Where the symbols take the elements:
q168: ω>q19, ε>q74, δ>q574
q829: ω>q501, ε>q123, δ>q238
q207: ω>q808, ε>q593, δ>q190
q297: ω>q32, ε>q740, δ>q651
q998: ω>q238, ε>q501, δ>q19
q607: ω>q484, ε>q972, δ>q19
q858: ω>q638, ε>q829, δ>q714
q326: ω>q607, ε>q1, δ>q969
q342: ω>q27, ε>q658, δ>q735
q740: ω>q398, ε>q252, δ>q342
q747: ω>q628, ε>q319, δ>q207
q570: ω>q342, ε>q398, δ>q235
q440: ω>q236, ε>q297, δ>q537
q484: ω>q190, ε>q578, δ>q326
q238: ω>q932, ε>q738, δ>q747
q638: ω>q474, ε>q923, δ>q607
q378: ω>q969, ε>q855, δ>q829
q353: ω>q19, ε>q238, δ>q190
q235: ω>q638, ε>q972, δ>q428
q32: ω>q382, ε>q440, δ>q812
q969: ω>q123, ε>q574, δ>q501
q647: ω>q714, ε>q698, δ>q994
q578: ω>q168, ε>q8, δ>q440
q190: ω>q1, ε>q723, δ>q607
q718: ω>q8, ε>q319, δ>q969
q812: ω>q380, ε>q537, δ>q552
q47: ω>q297, ε>q74, δ>q578
q252: ω>q252, ε>q659, δ>q658
q287: ω>q659, ε>q428, δ>q489
q651: ω>q735, ε>q964, δ>q738
q593: ω>q326, ε>q190, δ>q714
q975: ω>q207, ε>q658, δ>q972
q735: ω>q297, ε>q27, δ>q236
q236: ω>q651, ε>q570, δ>q820
q1: ω>q353, ε>q998, δ>q484
q311: ω>q252, ε>q287, δ>q994
q932: ω>q484, ε>q969, δ>q578
q474: ω>q698, ε>q994, δ>q235
q489: ω>q438, ε>q964, δ>q27
q964: ω>q994, ε>q638, δ>q287
q380: ω>q32, ε>q820, δ>q674
q8: ω>q74, ε>q74, δ>q378
q19: ω>q723, ε>q932, δ>q1
q537: ω>q820, ε>q651, δ>q47
q438: ω>q287, ε>q994, δ>q964
q74: ω>q552, ε>q8, δ>q738
q723: ω>q998, ε>q829, δ>q808
q382: ω>q537, ε>q236, δ>q252
q972: ω>q923, ε>q474, δ>q474
q674: ω>q812, ε>q382, δ>q74
q428: ω>q647, ε>q474, δ>q964
q319: ω>q593, ε>q484, δ>q378
q808: ω>q747, ε>q714, δ>q975
q820: ω>q440, ε>q735, δ>q382
q501: ω>q378, ε>q718, δ>q932
q658: ω>q311, ε>q438, δ>q740
q714: ω>q975, ε>q808, δ>q972
q659: ω>q438, ε>q647, δ>q972
q698: ω>q972, ε>q207, δ>q747
q574: ω>q738, ε>q19, δ>q718
q552: ω>q674, ε>q32, δ>q8
q398: ω>q658, ε>q489, δ>q27
q855: ω>q574, ε>q47, δ>q123
q923: ω>q975, ε>q747, δ>q607
q628: ω>q964, ε>q593, δ>q808
q27: ω>q740, ε>q311, δ>q287
q123: ω>q829, ε>q1, δ>q378
q738: ω>q8, ε>q238, δ>q168
q994: ω>q428, ε>q638, δ>q659

In the rows, 591 stands for zero.

The rows follow the links: the fewer symbols apart two elements are, the more alike their rows tend to be.

Each row is also shifted at random along 5 hidden directions that mean nothing.

Some elements, each with a row of numbers:
q812	[495,588,588,599,608,491,721,605,632,474,549,595,582,515,624,675,544,526,500,591,463,539,613,626,546,523,630,555,698,684,663,539,579,607,574,567,592,548,614,716,632,604,564,696,587,499,541,537,628]
q570	[685,591,589,625,572,606,505,592,578,623,619,595,658,570,614,607,628,513,664,516,601,671,668,605,565,632,651,570,497,607,587,593,640,614,583,619,575,615,621,554,639,566,606,493,547,680,539,587,589]
q235	[624,629,585,632,571,614,562,521,484,604,680,627,564,482,555,599,605,589,574,609,553,594,599,607,672,571,632,507,549,632,589,609,522,608,699,621,553,571,549,607,543,630,555,540,514,599,533,533,629]
q552	[451,653,536,614,556,596,593,643,593,668,583,612,569,646,598,591,515,516,604,594,583,586,554,592,503,631,552,582,528,617,599,554,573,592,569,568,631,562,606,593,600,557,595,643,602,539,544,536,622]
q723	[578,544,662,547,638,548,678,600,655,562,567,532,580,554,578,639,569,696,602,611,551,584,589,633,597,531,550,669,625,549,577,642,656,578,577,721,491,601,652,574,525,593,586,564,605,593,683,678,608]
q378	[577,526,577,520,648,507,641,568,612,459,493,549,636,575,513,556,588,649,492,544,644,469,562,533,597,647,554,636,697,492,691,555,588,560,524,569,609,541,597,678,654,595,511,694,676,512,674,665,667]
q923	[578,589,643,592,583,611,598,583,551,584,615,667,474,675,643,521,640,689,556,706,617,578,549,541,711,502,622,548,722,630,488,614,501,569,655,426,660,642,481,583,508,618,652,680,598,571,609,566,423]
q252	[850,600,577,626,571,603,534,565,566,608,635,591,656,509,591,633,619,517,639,510,569,649,669,629,574,631,647,546,484,614,622,586,621,622,609,657,541,595,625,574,635,576,562,474,521,654,528,567,636]
q353	[458,562,609,554,621,586,548,630,640,587,624,532,671,562,536,554,601,662,631,583,587,591,570,570,603,589,548,689,563,536,564,683,636,552,520,639,586,541,629,618,568,652,605,511,598,622,606,627,616]
q438	[545,564,592,593,586,651,617,506,535,589,534,599,543,556,603,665,566,550,556,566,639,632,641,682,576,624,636,540,565,553,621,508,627,657,701,745,484,700,605,464,613,498,558,558,556,664,667,644,646]
q537	[683,628,580,629,552,626,698,621,675,599,618,587,559,547,673,714,528,505,599,662,437,675,603,700,512,456,602,593,587,717,555,589,627,639,597,668,575,600,651,583,551,623,676,583,527,588,532,519,607]
q398	[621,525,591,575,610,582,606,542,599,469,518,580,616,573,632,629,660,560,549,531,621,609,671,617,590,595,686,557,672,569,623,535,632,634,597,581,582,654,611,568,687,561,600,607,579,653,625,631,570]
q647	[588,614,604,628,604,515,542,544,469,607,628,622,597,483,513,583,590,604,568,528,596,525,628,558,651,658,620,510,541,591,651,585,535,587,680,611,515,545,544,656,587,561,473,563,560,554,558,575,650]
q489	[644,560,546,579,563,694,570,504,566,500,595,600,582,580,626,591,681,566,543,612,623,642,607,605,637,553,682,531,653,602,578,541,559,639,617,543,646,646,557,541,648,651,649,591,552,665,588,566,564]
q593	[644,557,690,574,638,472,668,605,607,546,578,581,569,548,600,619,596,707,565,617,544,533,619,582,651,512,603,609,696,614,563,656,601,557,612,597,530,593,582,653,520,595,558,623,602,558,646,630,532]
q638	[626,602,623,609,602,560,613,540,497,601,594,637,510,557,572,599,583,640,546,611,606,540,591,598,650,600,611,511,617,601,605,571,539,604,708,610,534,619,536,582,553,548,530,623,574,571,624,606,591]
q123	[575,564,543,539,587,709,616,549,658,532,617,531,598,586,562,561,614,660,566,671,570,608,510,602,617,518,534,668,625,548,557,626,580,593,540,629,644,565,622,569,566,729,674,567,589,595,625,591,639]
q27	[572,546,567,578,597,627,582,533,599,498,568,587,640,578,627,617,675,541,575,539,610,635,655,609,606,595,681,559,625,584,618,543,618,634,579,579,607,630,611,569,680,603,618,559,562,660,593,602,579]
q440	[495,592,593,602,589,544,661,648,660,564,559,586,610,586,654,656,561,502,596,572,526,618,634,634,504,543,608,594,620,666,597,567,635,599,550,587,592,599,639,629,634,562,619,619,586,574,546,567,581]
q855	[694,562,569,549,640,492,601,602,593,560,504,533,660,585,496,567,541,613,561,493,652,476,574,545,544,728,521,642,572,481,715,560,618,563,526,636,559,524,622,653,652,543,474,639,679,513,656,657,709]
q714	[601,630,629,628,590,564,497,620,523,674,688,658,571,603,562,513,622,652,636,616,606,579,570,510,691,578,607,565,562,615,517,673,528,533,628,469,621,554,506,632,504,605,590,566,578,590,531,549,486]
q207	[448,599,674,609,604,532,554,664,567,715,583,622,533,681,610,554,573,669,665,596,652,582,586,554,608,620,560,605,563,566,528,643,615,542,630,567,555,642,558,550,523,488,583,579,625,615,641,652,476]
q738	[755,580,525,553,613,539,623,578,606,466,584,553,635,538,509,538,599,600,473,577,564,478,531,515,611,605,567,599,691,578,670,573,517,559,508,487,686,459,570,742,641,694,545,698,639,468,566,540,673]
q168	[561,616,521,573,580,640,564,608,604,617,585,561,611,646,525,521,565,594,590,596,632,559,512,556,553,663,494,638,541,531,620,583,576,577,520,584,658,535,597,591,599,627,585,613,648,527,596,587,659]

Where do the symbols, taken in turn from left to right, take each start?
Answer with the element's name.
[656,650,570,627,549,590,624,650,606,646,577,632,550,656,635,594,528,523,599,630,553,595,563,598,526,589,561,566,583,671,587,561,560,594,585,515,640,583,578,604,581,565,615,685,613,513,542,529,564]
δ ω δ δ ω δ => q501
[829,549,698,563,631,486,650,654,626,607,554,578,554,642,607,584,581,708,621,614,600,553,600,571,618,569,546,648,651,574,558,642,630,538,593,599,531,610,588,595,514,525,565,636,638,563,681,679,515]
ε ε ε ε δ δ => q326
[417,521,577,574,620,504,566,618,641,424,502,605,660,647,652,556,686,529,524,514,636,559,645,507,581,613,715,567,754,604,621,542,598,569,482,350,718,607,564,694,749,589,626,707,646,611,562,570,476]
ε ε δ ω ε ε => q994
[412,642,558,627,514,776,541,520,521,746,633,636,496,636,606,604,556,570,659,648,650,701,569,680,587,607,565,555,445,572,532,554,599,661,729,740,520,705,582,379,536,537,637,497,527,689,624,597,610]
δ ω δ δ => q287
[346,589,557,607,556,734,594,502,536,627,593,618,525,575,618,646,584,553,587,639,620,672,600,689,598,573,632,547,560,578,567,538,601,675,717,728,531,707,592,431,578,557,627,530,526,691,638,605,629]
δ ε ε ε ε => q638
[755,604,623,629,589,502,590,669,625,634,578,597,648,576,625,643,560,492,655,509,545,618,675,616,509,631,608,585,516,649,631,585,654,592,547,611,541,576,637,629,631,508,557,560,581,594,529,591,603]
δ δ ω ω δ ω => q537
[514,623,607,612,597,616,568,554,524,643,702,581,579,464,518,605,570,657,608,622,527,592,567,611,661,546,564,588,524,604,555,666,555,586,672,714,504,547,593,590,477,656,557,483,526,594,559,584,655]
ε ε δ δ ε => q123
[729,621,609,632,553,570,656,662,643,654,551,620,541,656,683,651,530,506,633,613,539,647,623,647,503,559,587,579,573,674,574,555,635,611,597,600,577,639,620,546,582,507,625,638,591,574,573,579,542]
ε ω ε ω ω => q428
[386,567,639,588,605,613,716,520,580,509,604,615,473,541,640,665,597,667,504,713,520,595,577,652,675,437,639,538,731,649,538,590,548,628,711,624,547,655,554,573,520,631,631,631,539,590,634,582,542]
ε δ ω δ δ ω => q607
[756,634,523,592,547,672,639,609,655,587,631,576,586,585,611,609,562,523,585,660,485,632,529,624,531,514,550,611,581,665,585,592,570,614,529,592,661,533,631,616,583,693,660,618,576,534,515,502,647]
ω ω ω ε => q236
[627,587,609,602,585,500,640,663,651,534,526,629,591,664,681,594,604,525,569,584,572,576,623,569,543,576,640,566,694,659,599,550,602,575,524,426,672,597,578,660,657,549,624,722,638,546,561,568,488]
ε ω ω ω => q382
[579,532,611,526,623,572,619,601,644,542,541,537,602,629,563,552,625,669,580,604,622,576,566,562,609,584,537,676,658,513,573,613,620,565,527,588,603,583,602,592,575,608,596,618,647,567,671,662,582]
δ ω ε δ δ ε ω => q593
[611,607,649,600,615,523,551,621,556,616,677,617,590,554,554,546,623,674,605,621,558,549,585,527,684,557,592,581,603,624,541,686,543,534,610,511,590,535,535,673,503,646,573,576,572,564,547,568,526]
ω ε ω ω δ ω ω => q998
[574,529,583,568,593,628,621,501,575,475,525,603,581,585,631,634,656,564,525,572,633,608,649,626,616,588,690,527,672,574,624,504,594,647,631,590,578,677,586,547,680,575,606,617,574,655,636,617,575]
δ ε ε ω δ ε => q474
[585,566,669,609,641,427,541,617,515,530,598,644,606,569,565,523,657,682,553,539,607,471,621,470,702,616,663,524,691,607,598,633,525,508,596,396,626,549,496,743,593,581,518,654,625,547,559,584,480]
δ δ ω δ δ => q207
[728,643,522,589,558,661,550,653,638,673,648,561,622,612,546,535,536,561,631,622,567,610,497,566,530,603,491,664,495,588,576,629,583,564,510,585,663,503,615,605,567,660,634,569,605,553,528,538,656]
δ ω ε ε => q398
